Here is a tiny trained network, its code and every weight. The questions are about switching its units off for an input and a target symbol, where a switched-off unit gives its printed mean instead of its output.

import numpy as np


def w(rows, s, z=0):
    codes = np.array(rows[::2]) - 128.0
    scale = np.full(codes.shape[1], s)
    scale[-1] = z or s
    return codes * scale


def f(y):
    return np.maximum(y, 0)


def softmax(a):
    e = np.exp(a - a.max(-1, keepdims=True))
    return e / e.sum(-1, keepdims=True)


def log_softmax(a):
    a = a - a.max(-1, keepdims=True)
    return a - np.log(np.exp(a).sum(-1, keepdims=True))


def net(x, mask):
    ids = ['βδεζηθλμξστφψω'.index(c) for c in x.split()]
    T = len(ids)
    res = E[ids] + P[:T]
    r = res
    for j in range(2):
        rows = slice(2 * j, 2 * j + 2)
        q, k, v = (r @ M[0][rows].T for M in (Q, K, V))
        z = softmax(np.where(np.tri(T) > 0, q @ k.T / 2**0.5, -1e9)) @ v
        o = O[0][rows]
        res = res + np.where(mask[j], z, o[:, -1]) @ o[:, :-1]
    y = f(res @ A[0][:, :-1].T + A[0][:, -1])
    res = res + np.where(mask[2:14], y, B[0][:, -1]) @ B[0][:, :-1]
    return log_softmax(res[-1] @ U[:, :-1].T + U[:, -1])


Q, K, V, O, A, B = {}, {}, {}, {}, {}, {}
E = w([
[51,183,149,133,151,166,143,110,180,112],'β',
[186,132,117,83,109,132,133,156,101,127],'δ',
[231,222,145,237,55,148,185,72,135,137],'ε',
[123,128,52,174,205,141,99,122,169,165],'ζ',
[135,180,153,57,76,144,159,174,112,81],'η',
[153,119,169,148,83,114,75,178,75,130],'θ',
[117,159,69,192,91,104,66,175,113,151],'λ',
[157,89,168,132,147,131,83,115,120,180],'μ',
[122,123,188,69,148,158,146,102,144,127],'ξ',
[99,220,77,87,124,137,166,142,188,83],'σ',
[168,109,110,65,185,160,151,95,156,172],'τ',
[144,156,22,127,137,124,114,131,154,140],'φ',
[204,111,89,110,135,106,87,138,109,181],'ψ',
[66,112,252,152,131,159,93,110,132,121],'ω',
],0.011)
P = w([
[140,132,134,126,153,131,141,131,126,109],'0',
[88,182,165,76,191,90,100,138,75,175],'1',
[122,75,110,121,70,31,177,128,155,110],'2',
[107,208,120,122,165,174,81,88,18,153],'3',
[196,136,164,148,84,135,135,205,245,150],'4',
[174,214,135,153,158,254,81,106,57,134],'5',
[196,144,192,118,108,162,108,194,209,193],'6',
],0.0089)
Q[0] = w([
[186,249,166,140,140,198,98,130,112,193],'H1',
[91,142,100,101,145,102,114,64,44,101],'H1',
[111,57,103,155,88,58,180,87,141,95],'H2',
[98,161,108,116,160,134,119,82,40,114],'H2',
],0.016)
K[0] = w([
[234,151,144,248,50,163,206,64,180,120],'H1',
[104,55,136,110,120,55,154,194,203,137],'H1',
[72,168,136,81,174,48,128,118,60,170],'H2',
[115,48,129,123,98,56,178,173,206,113],'H2',
],0.013)
V[0] = w([
[186,95,170,204,78,88,51,169,55,149],'H1',
[61,175,245,113,64,143,169,154,105,35],'H1',
[140,202,1,169,76,120,112,182,148,104],'H2',
[20,131,129,231,177,172,77,94,145,171],'H2',
],0.009)
O[0] = w([
[156,129,147,117,203,8,125,128,83,47,227],'H1',
[109,119,149,192,190,166,214,199,98,171,206],'H1',
[40,28,104,128,76,58,205,100,130,131,183],'H2',
[82,151,92,135,157,167,116,59,10,120,3],'H2',
],0.011,0.0035)
A[0] = w([
[42,76,104,127,1,125,124,98,162,173,10],'N1',
[67,104,84,118,113,108,204,139,63,129,76],'N2',
[104,99,99,159,236,84,111,176,161,81,124],'N3',
[150,199,81,99,131,134,87,60,59,98,98],'N4',
[73,122,92,149,138,218,196,94,48,158,150],'N5',
[173,159,155,196,186,225,151,203,104,150,100],'N6',
[193,238,132,157,133,172,89,139,164,119,121],'N7',
[107,117,160,152,221,101,173,188,100,154,21],'N8',
[164,152,73,91,195,170,48,82,71,87,96],'N9',
[124,125,146,81,69,231,122,176,140,194,72],'N10',
[105,150,129,57,68,148,38,94,182,145,1],'N11',
[149,145,152,52,156,69,51,80,108,73,7],'N12',
],0.0076,0.0035)
B[0] = w([
[178,61,126,39,228,206,210,118,101,106,167],'N1',
[153,60,169,184,103,83,66,189,85,142,165],'N2',
[178,139,168,101,97,174,133,115,4,79,202],'N3',
[68,90,201,193,142,183,195,126,179,103,169],'N4',
[114,207,114,55,9,119,92,250,100,55,165],'N5',
[64,175,73,55,141,32,149,14,162,158,255],'N6',
[123,24,180,96,198,111,81,144,94,227,206],'N7',
[180,204,85,176,89,215,166,58,149,106,215],'N8',
[35,140,236,164,70,147,151,139,159,148,171],'N9',
[128,111,2,213,200,132,68,160,132,101,213],'N10',
[253,173,126,184,55,162,136,61,106,178,167],'N11',
[72,119,51,176,181,174,106,114,212,22,202],'N12',
],0.0063,0.0084)
U = w([
[95,204,183,83,94,109,156,90,95,162,138],'β',
[84,130,120,165,62,208,140,55,128,111,78],'δ',
[110,167,78,250,140,90,234,117,213,170,133],'ε',
[201,192,104,177,204,176,150,131,46,55,122],'ζ',
[168,131,254,8,60,46,143,254,175,164,254],'η',
[88,183,48,115,64,126,79,157,95,119,132],'θ',
[113,113,134,163,78,81,123,153,79,158,168],'λ',
[192,151,133,171,82,199,65,138,127,169,110],'μ',
[109,74,83,106,170,210,147,206,121,113,73],'ξ',
[130,193,96,92,86,67,49,72,222,65,87],'σ',
[171,95,127,2,115,120,176,64,106,156,145],'τ',
[40,57,80,130,163,37,140,93,90,96,117],'φ',
[125,117,58,69,249,104,59,111,124,152,74],'ψ',
[72,96,230,174,176,181,102,182,170,115,119],'ω',
],0.0046,0.004)

Each question gives the input, a string of symbols that net reads in full, and the target symbol t.
The units are the heads (2 rows each of Q, K, V and O) and the neurons (one row each of A and B). Each row of codes is followed by its name. A weight is (code - 128) times the scale printed after its matrix; where a second scale follows, it is the last column's (O, A, B and U).
mask holds one flag per unit, heads first, then neurons. A switched-off unit (its flag False) gives its mean, the last column of its rows in O or B, instead of its output. The means were averaged over made-up inputs and are rounded, as every weight is.
A unit's drop is (log p(t) with every unit on - log p(t) with that unit switched off) / (log p(t) with every unit on - log p(t) with every unit switched off).
The circuit of an input: a set's keep is (log p(t) with only the set's units on - log p(t) with every unit switched off) / (log p(t) with every unit on - log p(t) with every unit switched off). Starting from the 12 units with the biggest drops (on a tie, the unit counted first), units are removed one at a time, each time the one whose removal leaves the highest keep (on an exact tie, the one counted first), for as long as the keep stays at least 0.8.
circuit, biggest first: the units of the circuit, biggest drop first
unit that matters most: the unit with the biggest drop
k most important neurons: the k neurons with the biggest drops, biggest first
heads that matter: for each layer, one digit per head in row order, 1 if its drop is at least 0.15 and else 0, layers parted by /
input η τ λ, target μ: heads that matter : 11
input σ ψ λ, target σ: heads that matter : 10
input θ η η θ φ, target ζ: circuit, biggest first : (H1, N3, H2)
input η η ψ δ β δ, target θ: heads that matter : 11
input β ξ τ ε η σ, target η: heads that matter : 01
input θ φ δ, target τ: circuit, biggest first : (H1, N1, H2)
input θ θ ζ θ η σ, target ε: heads that matter : 11
input η τ ψ ψ ξ, target σ: heads that matter : 10
input θ ψ μ ψ θ ψ, target ζ: circuit, biggest first : (H1, N3)
input σ μ ψ ξ θ η ξ, target ε: heads that matter : 10
input ω τ θ τ τ, target μ: unit that matters most : H1
input τ η θ ψ ξ τ, target ψ: 3 most important neurons : (N6, N7, N10)
input η ξ θ λ, target ζ: circuit, biggest first : (H1, N3)
input τ λ τ, target φ: circuit, biggest first : (H2, H1)
input λ θ ζ, target ζ: circuit, biggest first : (H1, N3, H2)
input φ η ζ μ β σ, target θ: most important neuron : (N5)
input ξ η η β η φ, target ε: circuit, biggest first : (H1, H2)
input θ ψ ψ ξ, target σ: circuit, biggest first : (H1, N12)
input φ β η, target θ: circuit, biggest first : (H1, H2, N5)
input η θ β β, target θ: most important neuron : (N5)
